Below is a small trained network, with its code and all its weights. Each question gives an input and a target symbol and asks what happens when units are switched off, that is, made to give their printed mean instead of their output.

import numpy as np


def w(rows, s, z=0):
    codes = np.array(rows[::2]) - 128.0
    scale = np.full(codes.shape[1], s)
    scale[-1] = z or s
    return codes * scale


def f(y):
    return np.maximum(y, 0)


def softmax(a):
    e = np.exp(a - a.max(-1, keepdims=True))
    return e / e.sum(-1, keepdims=True)


def log_softmax(a):
    a = a - a.max(-1, keepdims=True)
    return a - np.log(np.exp(a).sum(-1, keepdims=True))


def net(x, mask):
    ids = ['ΦΨαβγδζηθμσ'.index(c) for c in x.split()]
    T = len(ids)
    res = E[ids] + P[:T]
    r = res
    for j in range(2):
        rows = slice(4 * j, 4 * j + 4)
        q, k, v = (r @ M[0][rows].T for M in (Q, K, V))
        z = softmax(np.where(np.tri(T) > 0, q @ k.T / 4**0.5, -1e9)) @ v
        o = O[0][rows]
        res = res + np.where(mask[j], z, o[:, -1]) @ o[:, :-1]
    y = f(res @ A[0][:, :-1].T + A[0][:, -1])
    res = res + np.where(mask[2:6], y, B[0][:, -1]) @ B[0][:, :-1]
    return log_softmax(res[-1] @ U[:, :-1].T + U[:, -1])


Q, K, V, O, A, B = {}, {}, {}, {}, {}, {}
E = w([
[18,120,98,223],'Φ',
[119,111,114,134],'Ψ',
[174,60,176,168],'α',
[172,104,153,145],'β',
[84,145,112,99],'γ',
[171,228,205,180],'δ',
[154,99,161,131],'ζ',
[128,61,78,184],'η',
[7,215,112,230],'θ',
[118,165,145,214],'μ',
[147,72,95,184],'σ',
],0.016)
P = w([
[122,94,9,86],'0',
[68,125,173,135],'1',
[101,161,123,99],'2',
[145,142,107,172],'3',
[75,128,203,120],'4',
[110,164,126,79],'5',
[145,157,106,163],'6',
[62,77,172,137],'7',
[115,162,128,70],'8',
[166,147,116,164],'9',
[71,64,214,124],'10',
[120,148,121,58],'11',
[157,132,98,193],'12',
],0.015)
Q[0] = w([
[132,212,90,154],'h0',
[68,73,165,88],'h0',
[48,118,249,123],'h0',
[176,92,60,9],'h0',
[104,138,150,180],'h1',
[180,143,142,88],'h1',
[133,121,231,145],'h1',
[158,199,49,114],'h1',
],0.012)
K[0] = w([
[159,204,171,71],'h0',
[63,64,31,89],'h0',
[72,130,27,110],'h0',
[122,78,174,137],'h0',
[170,185,108,154],'h1',
[162,156,140,187],'h1',
[170,114,109,3],'h1',
[62,168,167,150],'h1',
],0.011)
V[0] = w([
[94,87,121,250],'h0',
[111,55,78,119],'h0',
[198,183,136,99],'h0',
[87,178,56,137],'h0',
[39,76,96,82],'h1',
[146,80,75,137],'h1',
[35,208,76,125],'h1',
[111,119,171,158],'h1',
],0.015)
O[0] = w([
[125,158,99,129,252],'h0',
[56,141,152,88,172],'h0',
[133,75,120,106,39],'h0',
[94,148,86,170,234],'h0',
[104,157,80,84,198],'h1',
[151,141,83,99,160],'h1',
[108,56,134,103,218],'h1',
[9,143,127,150,137],'h1',
],0.012,0.013)
A[0] = w([
[139,176,148,92,48],'n0',
[43,76,83,94,66],'n1',
[1,93,174,200,17],'n2',
[9,155,62,156,3],'n3',
],0.007,0.0046)
B[0] = w([
[151,104,82,118,131],'n0',
[180,87,165,173,192],'n1',
[183,133,145,121,198],'n2',
[254,159,178,54,252],'n3',
],0.0098,0.024)
U = w([
[138,127,197,132,45],'Φ',
[84,101,136,84,181],'Ψ',
[87,196,54,168,148],'α',
[84,153,54,161,205],'β',
[100,78,143,88,82],'γ',
[140,95,141,255,173],'δ',
[101,146,76,129,103],'ζ',
[117,109,92,124,85],'η',
[192,118,80,173,2],'θ',
[123,123,112,195,231],'μ',
[92,94,86,98,196],'σ',
],0.0094,0.0072)

Each question gives the input, a string of symbols that net reads in full, and the target symbol t.
The units are the heads (4 rows each of Q, K, V and O) and the neurons (one row each of A and B). Each row of codes is followed by its name. A weight is (code - 128) times the scale printed after its matrix; where a second scale follows, it is the last column's (O, A, B and U).
mask holds one flag per unit, heads first, then neurons. A switched-off unit (its flag False) gives its mean, the last column of its rows in O or B, instead of its output. The means were averaged over made-up inputs and are rounded, as every weight is.
A unit's drop is (log p(t) with every unit on - log p(t) with that unit switched off) / (log p(t) with every unit on - log p(t) with every unit switched off).
The circuit of an input: a set's keep is (log p(t) with only the set's units on - log p(t) with every unit switched off) / (log p(t) with every unit on - log p(t) with every unit switched off). Starting from all 6 units, units are removed one at a time, each time the one whose removal leaves the highest keep (on an exact tie, the one counted first), for as long as the keep stays at least 0.8.
units of the circuit, in order: the units of the circuit, biggest drop first
most important unit: the unit with the biggest drop
k most important neurons: the k neurons with the biggest drops, biggest first
heads that matter: for each layer, one digit per head in row order, 1 if its drop is at least 0.15 and else 0, layers parted by /
input α α Ψ δ δ, target α: units of the circuit, in order	[n3, h1]
input Φ Ψ α δ δ σ Φ Ψ, target Φ: most important unit	n3
input Ψ ζ θ Ψ Φ δ θ Φ Φ γ Φ Ψ ζ, target δ: heads that matter	11
input Φ δ Φ Φ α α Φ β δ Φ β α α, target δ: heads that matter	11
input Φ Φ ζ Φ Ψ Φ Φ γ, target Φ: 3 most important neurons	[n3, n1, n2]
input γ Φ Φ Ψ Ψ σ θ δ Φ β, target δ: units of the circuit, in order	[n3, h0]
input Φ Ψ σ δ Ψ Φ γ δ δ β Φ Φ γ, target δ: units of the circuit, in order	[h0, n3]
input α β μ γ Φ Φ θ β, target α: heads that matter	01
input δ θ δ δ δ α γ, target δ: units of the circuit, in order	[h1, h0, n3]
input θ Φ Ψ Φ α μ ζ Φ δ α, target δ: units of the circuit, in order	[h1, n3]
input Φ θ Φ Φ α Φ Φ α θ Φ θ, target Φ: heads that matter	10
input Φ α α δ Ψ σ ζ Φ μ Φ θ Φ, target Φ: heads that matter	11
input α α Φ Φ Φ β σ β Φ δ Φ δ Ψ, target δ: units of the circuit, in order	[h0, n3]
input α α η θ Φ ζ α η, target α: heads that matter	01
input α Φ Φ Φ ζ μ α δ, target α: most important unit	h1
input Φ Φ α Φ, target θ: heads that matter	01
input Φ α α ζ δ α Φ Ψ Ψ Φ δ θ Ψ, target δ: units of the circuit, in order	[n3, h0]
input α α δ α α Φ Φ α δ σ Ψ, target α: heads that matter	01
input β γ θ, target θ: heads that matter	10
input α η η Ψ Ψ Φ β ζ Φ, target Φ: most important unit	n3
